Here is a tiny trained network, its code and every weight. The questions are about switching its units off for an input and a target symbol, where a switched-off unit gives its printed mean instead of its output.

import numpy as np


def w(rows, s, z=0):
    codes = np.array(rows[::2]) - 128.0
    scale = np.full(codes.shape[1], s)
    scale[-1] = z or s
    return codes * scale


def softmax(a):
    e = np.exp(a - a.max(-1, keepdims=True))
    return e / e.sum(-1, keepdims=True)


def log_softmax(a):
    a = a - a.max(-1, keepdims=True)
    return a - np.log(np.exp(a).sum(-1, keepdims=True))


def net(x, mask):
    ids = ['βγεζηθλστφω'.index(c) for c in x.split()]
    T = len(ids)
    res = E[ids] + P[:T]
    u = 0
    for l in range(3):
        r = res
        for j in range(3):
            rows = slice(3 * j, 3 * j + 3)
            q, k, v = (r @ M[l][rows].T for M in (Q, K, V))
            z = softmax(np.where(np.tri(T) > 0, q @ k.T / 3**0.5, -1e9)) @ v
            o = O[l][rows]
            res = res + np.where(mask[u + j], z, o[:, -1]) @ o[:, :-1]
        u += 3
    return log_softmax(res[-1] @ U[:, :-1].T + U[:, -1])


Q, K, V, O = {}, {}, {}, {}
E = w([
[127,230,136,88,126],'β',
[107,173,83,114,27],'γ',
[82,213,212,163,98],'ε',
[67,37,99,180,199],'ζ',
[4,179,121,117,46],'η',
[64,30,98,46,84],'θ',
[67,196,180,66,196],'λ',
[183,166,124,35,205],'σ',
[162,130,242,130,172],'τ',
[239,119,165,123,75],'φ',
[113,103,187,163,46],'ω',
],0.016)
P = w([
[170,164,89,153,159],'0',
[159,165,143,131,149],'1',
[150,145,169,112,142],'2',
[129,136,186,98,134],'3',
[117,116,193,82,120],'4',
[106,102,206,85,115],'5',
[95,95,205,79,103],'6',
[91,84,216,73,101],'7',
[95,65,218,60,96],'8',
[81,47,224,54,89],'9',
[89,42,236,52,82],'10',
[104,15,254,32,83],'11',
[77,26,229,42,83],'12',
[67,45,185,28,91],'13',
],0.0041)
Q[0] = w([
[77,59,117,138,156],'L0H0',
[24,158,108,133,191],'L0H0',
[110,126,29,205,101],'L0H0',
[84,164,1,142,188],'L0H1',
[145,124,119,173,186],'L0H1',
[139,115,126,181,176],'L0H1',
[162,2,171,220,15],'L0H2',
[125,171,17,151,76],'L0H2',
[104,130,93,230,53],'L0H2',
],0.0086)
K[0] = w([
[145,95,102,207,156],'L0H0',
[106,148,110,205,128],'L0H0',
[160,160,111,160,190],'L0H0',
[122,227,129,159,106],'L0H1',
[155,145,156,197,223],'L0H1',
[166,127,128,169,166],'L0H1',
[191,116,212,138,20],'L0H2',
[139,238,70,150,106],'L0H2',
[134,254,207,161,74],'L0H2',
],0.0097)
V[0] = w([
[152,94,136,66,138],'L0H0',
[163,137,198,49,135],'L0H0',
[212,70,53,202,203],'L0H0',
[85,114,118,77,103],'L0H1',
[95,77,163,113,151],'L0H1',
[240,213,155,176,156],'L0H1',
[80,181,111,3,111],'L0H2',
[61,78,90,189,123],'L0H2',
[156,9,155,231,37],'L0H2',
],0.0057)
O[0] = w([
[131,121,172,123,85,143],'L0H0',
[94,187,159,99,64,185],'L0H0',
[139,52,39,168,135,3],'L0H0',
[116,109,146,81,148,174],'L0H1',
[167,119,137,106,98,170],'L0H1',
[127,119,136,254,134,54],'L0H1',
[102,127,94,49,134,153],'L0H2',
[77,151,197,172,70,110],'L0H2',
[187,97,162,169,59,144],'L0H2',
],0.0061,0.005)
Q[1] = w([
[148,182,255,185,205],'L1H0',
[76,128,64,233,236],'L1H0',
[49,162,145,48,56],'L1H0',
[103,143,163,192,78],'L1H1',
[7,131,146,100,163],'L1H1',
[37,104,181,104,179],'L1H1',
[133,58,147,140,42],'L1H2',
[202,176,116,165,168],'L1H2',
[172,110,193,230,156],'L1H2',
],0.0072)
K[1] = w([
[208,167,236,8,125],'L1H0',
[108,235,178,139,197],'L1H0',
[50,71,134,97,147],'L1H0',
[93,111,174,129,59],'L1H1',
[223,68,207,116,106],'L1H1',
[183,67,166,57,114],'L1H1',
[133,50,69,219,117],'L1H2',
[253,228,206,130,58],'L1H2',
[167,155,164,226,184],'L1H2',
],0.0069)
V[1] = w([
[141,219,127,174,169],'L1H0',
[158,76,122,157,195],'L1H0',
[228,130,143,103,67],'L1H0',
[115,123,101,191,154],'L1H1',
[2,121,119,155,143],'L1H1',
[97,92,55,177,94],'L1H1',
[210,153,185,85,70],'L1H2',
[120,51,193,130,158],'L1H2',
[138,60,104,155,137],'L1H2',
],0.0085)
O[1] = w([
[103,167,66,175,150,42],'L1H0',
[254,154,229,161,174,66],'L1H0',
[173,91,43,114,71,155],'L1H0',
[68,208,129,81,168,33],'L1H1',
[49,127,158,136,136,77],'L1H1',
[80,174,141,52,95,2],'L1H1',
[216,129,235,78,154,171],'L1H2',
[119,31,162,159,181,164],'L1H2',
[136,62,93,138,126,79],'L1H2',
],0.0066,0.0085)
Q[2] = w([
[211,184,26,138,107],'L2H0',
[132,151,169,111,102],'L2H0',
[180,110,162,102,82],'L2H0',
[150,115,175,44,160],'L2H1',
[48,54,15,107,195],'L2H1',
[122,99,42,84,179],'L2H1',
[164,249,127,174,136],'L2H2',
[155,209,117,254,177],'L2H2',
[58,159,123,190,57],'L2H2',
],0.0071)
K[2] = w([
[126,202,67,110,144],'L2H0',
[153,76,88,133,123],'L2H0',
[80,90,143,120,116],'L2H0',
[191,75,166,140,112],'L2H1',
[190,205,141,69,172],'L2H1',
[165,202,171,96,141],'L2H1',
[157,217,178,131,153],'L2H2',
[145,254,199,112,90],'L2H2',
[207,139,203,155,77],'L2H2',
],0.0089)
V[2] = w([
[133,124,156,103,54],'L2H0',
[103,199,81,85,122],'L2H0',
[81,70,54,253,86],'L2H0',
[149,66,103,138,155],'L2H1',
[77,42,79,232,161],'L2H1',
[126,119,126,83,204],'L2H1',
[129,80,71,75,131],'L2H2',
[94,97,126,34,134],'L2H2',
[107,186,105,116,151],'L2H2',
],0.0073)
O[2] = w([
[141,135,166,207,117,241],'L2H0',
[185,168,71,101,96,2],'L2H0',
[38,8,113,168,52,7],'L2H0',
[117,145,70,111,191,229],'L2H1',
[138,95,73,157,177,254],'L2H1',
[134,114,119,50,156,127],'L2H1',
[91,101,184,3,123,228],'L2H2',
[151,76,189,36,145,233],'L2H2',
[163,138,120,129,185,52],'L2H2',
],0.0064,0.0054)
U = w([
[163,224,95,108,88,24],'β',
[153,169,44,96,2,122],'γ',
[105,226,179,187,90,1],'ε',
[90,87,37,121,126,245],'ζ',
[26,183,108,104,74,98],'η',
[113,133,150,73,103,82],'θ',
[47,179,139,117,210,84],'λ',
[175,139,50,85,174,125],'σ',
[175,120,158,196,206,110],'τ',
[245,97,48,135,77,252],'φ',
[102,112,153,194,37,125],'ω',
],0.0082,0.0048)

Each question gives the input, a string of symbols that net reads in full, and the target symbol t.
The units are the heads (3 rows each of Q, K, V and O). Each row of codes is followed by its name. A weight is (code - 128) times the scale printed after its matrix; where a second scale follows, it is the last column's (O and U).
mask holds one flag per head, layer by layer. A switched-off head (its flag False) gives its mean, the last column of its rows in O, instead of its output. The means were averaged over made-up inputs and are rounded, as every weight is.
A unit's drop is (log p(t) with every unit on - log p(t) with that unit switched off) / (log p(t) with every unit on - log p(t) with every unit switched off).
The circuit of an input: a set's keep is (log p(t) with only the set's units on - log p(t) with every unit switched off) / (log p(t) with every unit on - log p(t) with every unit switched off). Starting from all 9 units, units are removed one at a time, each time the one whose removal leaves the highest keep (on an exact tie, the one counted first), for as long as the keep stays at least 0.8.
circuit, biggest first: the units of the circuit, biggest drop first
most important unit: the unit with the biggest drop
heads that matter: for each layer, one digit per head in row order, 1 if its drop is at least 0.15 and else 0, layers parted by /
input τ γ λ ζ, target λ: most important unit => L1H1
input λ φ λ β ζ λ τ ω ω, target ω: circuit, biggest first => (L1H2; L0H2; L2H0)
input φ θ η φ ε, target θ: heads that matter => 010 / 100 / 001
input φ σ γ τ γ η ζ λ λ ε, target λ: circuit, biggest first => (L2H1; L0H0; L0H1; L1H0)
input ζ τ φ λ τ τ λ θ ε ω σ σ ζ β, target ζ: circuit, biggest first => (L2H1; L0H0; L1H2; L2H0)
input σ λ η τ ε λ β ω σ ω η, target η: circuit, biggest first => (L1H0; L0H2; L1H2)
input ω θ ω η η τ, target θ: circuit, biggest first => (L2H2; L0H1; L1H0)
input θ λ λ η φ φ φ γ, target θ: circuit, biggest first => (L2H2; L1H0; L0H1)
input τ β τ λ γ, target γ: circuit, biggest first => (L2H0; L1H0; L2H1)
input λ ζ τ ζ ζ ω φ ω γ θ, target ω: circuit, biggest first => (L0H2; L2H0; L2H1)
input φ θ τ η η ω β, target θ: heads that matter => 010 / 100 / 001
input λ σ ω φ θ ω θ η, target θ: heads that matter => 010 / 000 / 001
input ζ φ λ η τ φ ζ ω ε φ η, target ζ: heads that matter => 100 / 101 / 110
input ζ τ β σ φ θ γ ζ ζ, target ζ: heads that matter => 111 / 101 / 000
input β ζ γ, target ζ: circuit, biggest first => (L1H0; L2H0; L0H0; L2H1)
input β ζ β ω λ σ τ ε γ, target τ: circuit, biggest first => (L1H0; L0H0)
input ε λ ε θ ζ φ τ λ θ, target τ: circuit, biggest first => (L1H0; L0H0; L2H0)
input λ η σ τ τ ζ τ ω ζ ω, target ζ: most important unit => L2H1
input φ ε τ θ ω τ ω φ, target θ: circuit, biggest first => (L2H2; L0H1; L1H0)
input φ λ γ ζ τ η, target λ: circuit, biggest first => (L1H0; L0H0; L2H1)
input τ ζ τ τ λ τ φ β ω ω ζ λ, target ζ: heads that matter => 100 / 001 / 110
input ζ τ θ τ η σ, target τ: most important unit => L0H2
input ζ η ε ε ε φ λ φ λ λ ω ω λ ω, target ω: heads that matter => 000 / 000 / 000
input ζ σ ε ε ε θ γ φ γ ω τ, target ω: heads that matter => 101 / 111 / 100
input τ φ λ τ λ θ λ ε γ β σ, target θ: heads that matter => 000 / 100 / 001
input φ τ σ ε ζ λ λ θ τ ω λ, target ω: heads that matter => 001 / 101 / 100
